[100 = 0]
[109 107 115 111  79 148 101 118 108  88 124  98 101  96 114  87  96  86
  90  92 128  98  77  84  99  97  99 161  98  98 113  37 117 100 108  90
 101 104  91  99 104 101  88  96 106 106 104 102 112 101] => 2
[110 118 116 111  76 157 101 106 113  87 125  97 103  96 110  85  97  86
  88  89 130  98  74  82  98  97 100 173  98  97 110  17 119  98 109  81
 105 103  88  96 105 110  89 106 113 106 103  99 113 103] => 10
[108 109 109  85 101 131 102  97 105  93 113  97 102  90 109  86  99  86
  84  93 119  98 100  84  99  96  98 123  95 100 109  31 111  95 114  71
 106 103  95  95 110 102  87  92 113 104 102  94 106 103] => 3
[110 126 111  89 101 133 101  74 116  95 112  99 106  90 100  88 102  83
  85  89 121  98  97  90  99  96 100 131  95  96  98  24 110  93 121  56
 107 101  95  90 110 118  92 106 116 102 101  85 108 101] => 10
[112 102 115 110  83 142 101 105 119  87 123 100 102  90  99  84  98  80
  88  88 129 101  87  87 100  99  91 113 104 106 107  38 112  94 124  75
 104  99  91  96 102 105  92  93 106  99  98  80 107  93] => 10
[111 145 118 101  85 159 101  62 124  87 119  96 109  92  92  83 102  80
  77  78 125  97  79  82  98  95 100 165  98 100 108   0 120  91 119  48
 118 100  84  87 106 133  91 124 127 102  93  82 106 105] => 9
[111 112 113  99  93 142 102  86 116  90 118  99 104  88  96  86 100  81
  84  87 127 100  94  87 100  98  93 111 101 105 105  26 112  92 125  62
 108  99  91  92 105 112  92  97 112 100  97  78 104  96] => 0
[112 115 117 115  80 147 101  93 121  91 123 100 105  94 103  86 100  86
  93  90 131  98  79  95  99  98 101 165  97  92  93  16 113  96 121  66
 101 102  93  94 104 118  94 112 110 102 105  88 117  97] => 2
[109 114 109  85 103 130 102  81 113  94 112  99 104  89 100  88 101  84
  81  90 120  99 102  87  99  96  96 112  98 101 104  31 110  92 120  61
 109 101  94  92 109 110  90  97 114 101  99  84 104 100] => 2
[108 116 108  83 105 132 101  82 111  95 110  98 104  90 106  88 102  86
  83  92 118  98 100  87  99  96 100 130  94  96 104  28 111  94 117  62
 107 103  96  93 112 111  89 100 115 104 103  92 106 104] => 2
[109 108 110  90 100 130 102  93 110  93 115  99 103  89 102  88 100  84
  85  93 123  99  99  87  99  97  95 111  98 101 103  32 109  94 121  67
 105 101  95  93 108 106  90  94 111 101 101  85 105  98] => 4
[105 110 109  86  97 135 102 112 100  93 116  96 101  95 124  90  98  92
  87  98 119  97  91  83  98  96 106 163  90  93 112  39 115 101 100  89
 102 107  97  99 112  97  84  94 111 110 109 113 110 108] => 10
[110 108 113 104  90 138 101  98 114  92 118  99 103  93 108  88 100  87
  91  94 125  98  87  92  99  98 100 148  96  94  99  35 111  96 119  71
 100 103  95  95 107 110  92 103 109 103 105  92 113  99] => 3
[110  98 111 102  99 125 101  90 117  97 115 102 105  89 103  89 101  86
  95  97 127  99  99 101 100  99  97 120  97  93  87  42 104  93 130  65
  97 101 100  94 107 109  96 100 105  99 106  81 113  93] => 4
[112  89 112 106  92 128 102 107 113  91 120 102 101  88  98  87  98  80
  91  94 128 102  98  91 101  99  89  87 104 106 101  51 106  94 130  76
 100  98  95  97 103  99  94  85 101  98 100  77 106  89] => 10
[106 111 109  86  93 140 102 112 101  89 118  95 100  93 117  87  97  87
  80  92 120  98  90  74  98  95  99 143  95 102 123  30 117  98 102  88
 108 104  92  98 110  96  82  88 113 107 102 106 105 107] => 4
[105 107 108  84  94 139 102 118  97  89 118  95  99  93 120  87  96  86
  82  94 118  98  93  74  98  95  97 135  95 104 125  38 117  99 100  91
 107 105  92 100 111  91  81  82 111 107 103 107 103 107] => 4
[110 106 111 102  95 132 101 100 114  95 117 100 103  91 107  88 100  86
  93  96 126  99  93  95  99  98  99 139  96  93  95  39 108  96 121  71
  99 102  97  96 107 106  93  99 107 103 106  91 113  97] => 3
[110 105 113 105  91 137 101  96 116  93 118 101 104  91 104  88 100  86
  92  92 127  99  92  93 100  98  98 134  98  96  97  36 109  95 123  68
 101 101  96  95 106 110  94 101 108 101 103  86 112  96] => 4
[109  87 108  96 102 116 102 106 110  97 114 102 102  90 108  90 100  86
  94 100 124 100 104  96 101  99  95 102  97  96  93  55 103  96 125  74
  95 101 102  98 108  98  93  87 100 101 107  88 111  93] => 3
[108 137 114  87  93 152 101  76 113  89 117  95 106  92 103  85 101  85
  76  83 120  96  86  78  98  94 101 159  95 100 114   2 119  94 109  58
 116 103  86  91 109 121  86 111 124 105  97  93 104 109] => 9
[106 116 108  89 101 129 101  88 111  98 112  98 105  94 115  90 101  93
  90  97 120  97  94  94  99  97 106 164  90  85  94  35 110  97 113  67
 100 106 100  94 112 111  91 108 113 107 110 102 116 105] => 10
[106 118 107  78 102 137 102  93 105  90 115  96 102  90 109  87  99  85
  77  90 118  98  99  76  98  95  97 126  96 104 118  25 115  95 109  72
 112 103  91  94 111 104  84  91 117 105  98  97 100 107] => 9
[108 111 112 101  88 142 101 106 109  91 120  98 103  94 113  88  98  87
  89  93 126  98  85  87  99  97 101 156  96  95 106  35 114  98 112  79
 102 104  93  97 107 105  88  99 110 105 105  99 111 102] => 4
[111 108 113 107  90 138 101  93 118  93 117 100 104  93 105  87 100  86
  93  93 128  99  88  94  99  98 100 147  96  92  94  32 110  95 123  66
 100 102  96  94 106 113  94 105 109 102 105  88 114  97] => 3
[106 124 111  88  92 146 101 101 105  91 117  95 102  96 118  87  99  89
  83  92 120  96  85  81  98  95 105 176  92  93 114  25 118  99 102  76
 107 106  92  96 111 106  84 103 117 109 105 109 110 109] => 0
[110  81 107  89 102 122 103 115 104  91 117 101  98  86 102  89  97  78
  85  96 123 102 110  84 101  98  85  55 104 113 109  61 105  94 125  84
 103  98  96  99 106  87  89  69 100  99  98  79  98  91] => 10
[112 101 116 114  81 143 101 108 115  88 124 100 102  91 101  85  97  81
  89  89 131 100  84  87 100  99  92 121 103 104 106  39 112  95 123  79
 102  99  91  96 101 105  93  94 106 100  99  84 109  93] => 10
[109 103 112 102  90 138 101 108 109  91 120  98 102  94 115  87  98  86
  90  94 126  99  88  88  99  97  98 142  97  96 105  37 112  98 114  79
 100 103  95  97 107 102  89  95 107 104 105  97 111  99] => 3
[110 117 116 112  81 149 101 101 115  90 122  98 104  96 110  86  99  88
  91  92 129  98  75  90  99  97 103 175  95  91 101  24 115  98 115  74
 101 104  91  94 106 115  92 111 111 105 106  97 116 101] => 2
[108 114 108  86 103 131 101  85 112  95 111  99 105  90 104  88 101  86
  84  92 120  98  99  89  99  96  98 125  96  98 103  27 110  94 119  66
 106 102  95  92 110 110  89  99 114 102 101  88 106 102] => 10
[112 120 115 107  99 128 100  57 131 100 111 104 110  90  93  88 106  89
  97  93 128  97  93 110 100  99 104 154  93  81  67  24 103  92 137  37
  98 101 101  87 109 133 102 128 113  99 108  74 122  95] => 4
[112 111 116 109  84 146 101  96 117  89 122  99 104  92 101  85  99  83
  88  89 129  99  84  89  99  98  95 137 100 100 103  31 112  95 122  69
 104 100  91  94 104 111  92 103 110 101 100  84 110  96] => 8
[108 110 110  84 101 134 102  91 107  91 115  98 102  88 101  86  99  82
  80  89 119  99 100  81  99  96  93  99  99 107 113  29 111  93 117  66
 110 100  92  94 109 104  88  89 113 101  96  86 100 101] => 9
[109 119 110  88 100 128 101  82 111  92 115  98 104  89 101  86 101  83
  81  88 120  98  96  84  99  96  97 124  98 101 108  23 112  93 118  64
 110 101  91  92 109 113  90 100 117 102  98  86 104 102] => 2
[109 101 112 102  89 139 102 114 108  90 121  98 101  93 111  87  97  86
  89  94 126  99  88  85  99  98  97 135  98  99 109  42 113  97 110  82
 101 102  94  98 106  99  89  91 106 104 103  96 109  99] => 4

[102 100  89  98 100 112  83 111 102 117 102  93  97 108  96 113 109 102
  86 103 102 117 104  98  93 102  87 103  91 105 108  82  97 100  90 102
  77  95  73  73 102 113 101  90 107  99 117 103 107  97  99 108 100  98
 112  91  93 133 108  97 107  93 121] => 2
[ 86 111  92 108 102 103  81 116  99 133  22 105 113 128  98 123 103  98
  74 103  96 133 102  82 107 116  62  92 127 117  95  67  98  62  89  83
  70 110  94  49 116  98 104  49 107 102 127 142 103 101  92  98 102 100
 123  93  56 150 112  93 101  95 104] => 10
[ 92 108  96 105  99 109  80 109  98 124  61 104 116 113  98 121 103  90
  98 118  91 125  99  92  98 110  73  98 108 105 101  71  96  77  95  91
  74 108 100  70 107 104 106  72  88 107 120 123 100 101  98  96  99  99
 118  85  81 130 105  93  96  94 118] => 6
[ 94 104  94 104 101 103  80 110 106 122  39 105 108 127  89 101 103  94
  77 125 117 132 112  94 106 105  79  99  95 111  93  77  99  89  80  93
  88  88  92  78 114 112 112  69 115  88 140 129 105  97  93 113  98 106
 106  92  59 138 109  95 101 100 116] => 8
[ 95 101  91  98  97 115  93 109 101 114  96  97 104 104  95 114 108  96
  99 119 101 120 103 103  90 103  84 103  84 102 107  81  97  97  94 102
  80  95  82  78 101 115 104  98 100  99 118 103 105  97 100 107  99  99
 112  85  94 128 106  97 102  91 132] => 2
[ 88 109  90 106  89 109 115 115 101 118  69 103 111 108  99 118 104  97
 101 118  93 126  94 103  96 108  68  90 109 106  91  86 101  77 100  90
  93 104  93  67 107  96  97  84  96  98 117 125 100  98  97  96 103 101
 116  82  76 123 106  96  90  95 109] => 4
[ 86 111  94 111  94 107  90 113 100 129  32 111 120 128  95 116 100  90
  94 133 100 140 102  94 105 113  58  90 116 113  84  73 101  64  92  83
  87 103 106  59 117 100 107  63 102  98 136 144 100 100  93 100 101 105
 119  83  51 132 107  93  90  98 111] => 10
[102 105 104 103  96 109  92 100  91 102  87 105 117  91  96 125  99  87
 122 132  90 108  98 102  89 106  81  98 102  97  96  98 100  90 113 103
  85 107 113  92 101 104 103  97  92 114 103 109  98 103 102  99 100 100
 115  85 102 102  94 100  88  87 120] => 0
[ 93 106  97 105 102 107  78 109  95 121  60 103 114 116  98 125 103  94
  92 108  90 121 101  88  98 110  74  98 114 107 103  75  97  76  96  93
  69 110  98  67 107 103 105  71  91 109 119 121 102 102  97  97 101  98
 121  90  81 134 106  95  99  91 119] => 5
[ 82 111  89 110  94 107  92 117 103 134  33 106 112 128  99 118 105  98
  81 109  96 138  99  91 107 113  60  91 121 114  93  67  98  63  88  80
  80 106  93  51 115  98 103  56  97  96 132 144 102  99  93  95 102 101
 120  86  52 139 111  90  97 101 108] => 10
[ 95 102  95 101 106 111  62 111  98 124  57 100 111 124  90 119 106  94
  80 118 105 129 112  88  98 110  76 103  99 111 105  70  95  86  85  96
  65  98  86  68 110 117 113  70 108 103 131 120 107  99  95 110  98 100
 117  89  76 155 109  95 106  90 132] => 7
[ 99 108 103 104  90 111  95 100  95 103  84 107 119  95  96 111 100  80
 135 152  94 117  97 111  88 102  84  99  90  93  96  90  99  91 110  99
  92 100 116 102  99 106 107 106  80 108 111 108  96 101 102  97  97 102
 108  73  98  99  92  97  80  94 132] => 1
[104 101 104  98 106 108  73 101  93 108  89 101 112 105  92 120 101  92
 100 117 101 108 108  93  93 105  90 104  98 103 105  93  97  98 100 105
  75 102 100  92 103 113 108  93 105 111 115 102 103 102  99 107  98  99
 108  93 100 129 100 100 100  86 125] => 1
[ 84 109  89 109  95 105  92 116 103 130  35 107 111 129  97 113 104  97
  81 114 101 137 100  93 107 111  65  91 116 115  88  75 100  69  89  83
  87 102  95  60 117  98 104  55 106  94 135 141 102  99  92 100 102 103
 117  89  50 134 112  93  96 100 104] => 9
[ 81 112  87 111  92 110  95 118 102 133  33 107 115 126  98 123 105  94
  92 120  95 141  98  93 102 113  59  90 117 110  92  66  99  62  91  81
  81 106  94  49 114  99 102  56  97  98 134 144 102  98  94  96 102 101
 124  80  55 135 111  90  93  98 115] => 10
[ 85 110  93 110  97 103  88 115 102 130  29 109 115 130  98 113 101  96
  80 114  99 136 101  91 109 111  67  92 125 113  90  72  99  65  88  80
  85 104 101  59 116  97 106  53 101  97 133 141 101 100  92  98 100 103
 116  91  51 135 109  92  97 102 104] => 10
[ 92 106  91 106  95 108 105 113  97 123  64 106 109 111  97 122 103  99
  93 105  95 119  97  95  97 110  69  91 116 108  93  93 101  78 101  93
  84 108  93  64 107  97  97  78 107 103 120 123 102 100  96  99 105 100
 120  86  78 115 106  98  95  89 104] => 4
[ 90 104  91 106 101 105  90 116 102 131  42 106 109 130  92 113 103  99
  71 110 112 133 109  90 104 110  69  93 111 118  89  86 101  79  85  91
  81  97  88  57 117 105 104  67 124  93 138 135 106  98  92 110 103 105
 117  94  55 139 112  97 101  93 106] => 8
[104  97 101  98 111 103  71 101  95 110  89  96 101 108  93 116 102  97
  83  96 101 105 110  88  96 105  94 105  99 106 111  89  96 101  91 105
  72 103  90  84 102 113 106  95 110 110 111  98 106 102  98 108 100  98
 109 103  99 133 104 102 109  87 116] => 2
[ 96 104  97 102  94 104 118 104  96 102  96 102 105  88 102 114  99  99
 111 104  90 100  92 104  95 104  86  95 110  99  96 111 102  88 113  98
  99 109 102  88 100  93  92 101  97 105  93 110  98 100 101  95 104  99
 110  92 104  81  99 101  92  93 100] => 0
[100 105 107 105 108 101  59 102  95 111  44 108 119 123  95 112  96  86
  94 124 100 119 108  85 105 105  86 102 110 107  97  76  96  84  93  94
  75 104 117  90 108 106 114  68  94 108 122 120 100 104  95 102  95 103
 109  98  77 135 100  95  99  96 114] => 6
[100 100  98  98 103 106  81 104 100 110  88  98 105 110  95 107 104  96
  92 111 102 112 106  96  98 101  94 105  90 103 107  82  97  99  93 101
  82  97  92  91 101 112 107  92 101 101 113 102 104 100  99 106  98 100
 105  95  93 120 103  98 105  95 120] => 2
[ 93 103  97 105 101  97  97 107 100 114  65 104 104 116 101 106 100 102
  82  91  99 110  99  89 108 107  84  94 119 109  96  89 101  81  92  90
  93 107 100  73 110  92  99  71 105 100 111 124 100 101  95  97 103 101
 107 103  76 116 105  97 101 101  87] => 4
[ 89 109  97 111 100 100  83 112 100 126  25 111 116 131  96 113  98  94
  84 119 102 135 105  88 110 112  66  91 123 114  87  78 100  68  90  82
  86 105 110  66 117  98 107  51 106  99 135 142 101 102  91 100 101 105
 114  95  52 135 106  94  95 100 102] => 10
[101 100  99 101 108 100  95 108  91 115  55 105 108 111  90 121  98 104
  80  89 108 111 111  87 100 111  78  92 120 114  89 117 105  88  99 101
  87 106  97  67 113 100  98  82 136 107 121 118 105 102  95 112 107 102
 114 107  79 121 106 105 103  81  93] => 4
[103 100 100  99 102 110  79 103  95 108  80 101 111 103  92 120 103  91
 104 122 100 113 106  98  91 104  89 104  91 101 106  86  97  97 100 105
  77 100  96  88 101 117 106  96 101 108 119 103 103 100 100 107  98 100
 113  89 101 121 101  99  98  87 130] => 1
[103  97 102  98 107 100  79 101 100 105  81 101 100 118  92  97 100  98
  85 106 112 109 112  93 103 101  99 104  98 104  99  93  99 104  89 101
  92  92  97  97 105 110 109  91 114  98 120 102 103 100  96 112  98 103
  99 103  84 128 102  99 107  97 108] => 2
[ 97 102  98 101 110 108  53 108  96 122  57 101 113 123  91 121 104  93
  78 113 104 126 113  83  99 111  81 104 103 112 105  71  95  87  88  98
  61 101  87  72 110 117 114  70 109 107 133 119 107 101  95 109  98 100
 117  95  77 154 108  97 107  87 130] => 7
[101 100 100  99 104 106  79 101  98 109  90  99 108 108  95 110 103  95
  97 113 101 110 106  94  96 103  95 105  92 102 107  83  97 100  94 102
  79  99  95  92 101 112 108  93  99 105 113 103 104 100  99 104  97  99
 110  94  97 125 101  98 104  94 122] => 2
[ 86 112  93 110  97 108  79 117  99 134  24 108 121 130  97 124 103  90
  89 123  93 141 101  86 103 114  59  93 119 113  96  57  97  59  90  82
  71 109  99  54 115 102 107  46  92 102 136 141 102 101  93  96 100 101
 126  84  55 146 108  90  95  95 117] => 10
[103 110 109 104  86 107 101  94  94  97  72 115 127  91  96 108  93  76
 152 175  94 109  96 117  91 100  81  96  90  90  81 104 103  92 119  97
 112 100 137 115 101 103 108 106  79 105 109 114  91 102 103  96  96 105
 102  72  95  81  87  98  70  97 125] => 0
[100 103 101 101 103 106  83 101  94 107  89 100 109  99  99 118 102  94
 104 109  91 106 101  94  94 105  88 102 104 100 107  88  97  92 103 102
  75 108 101  89 100 104 104  94  90 111 103 104 101 102 101  98  99  97
 113  94 100 117  99  99  99  90 116] => 1
[101  97  96 100 104 104  91 109  98 115  81  99 100 111  92 108 102 102
  80 103 113 110 111  93  98 104  86  99 100 110  98 102 101 100  94 101
  86  95  84  76 108 108 103  88 128  99 127 108 106  98  95 114 102 102
 108 102  94 126 107 102 104  89 109] => 3
[104  97  99  99 107 104  91 108  92 116  65 103 108 109  88 116  99 102
  81 101 114 111 112  91  97 108  79  94 109 113  90 117 104  93  99 104
  86  99  92  69 111 107 103  86 141 105 125 110 107 100  95 117 105 103
 112 104  81 124 106 105 101  80 106] => 3
[ 88 113  97 112  95 105  82 112  99 129  17 115 125 132  95 115  99  85
  98 140  98 142 102  92 105 112  61  92 115 110  85  68  99  62  92  81
  87 104 114  66 116 101 110  53  94  99 140 148  98 101  93  97  98 105
 117  81  49 134 105  91  86 100 115] => 10
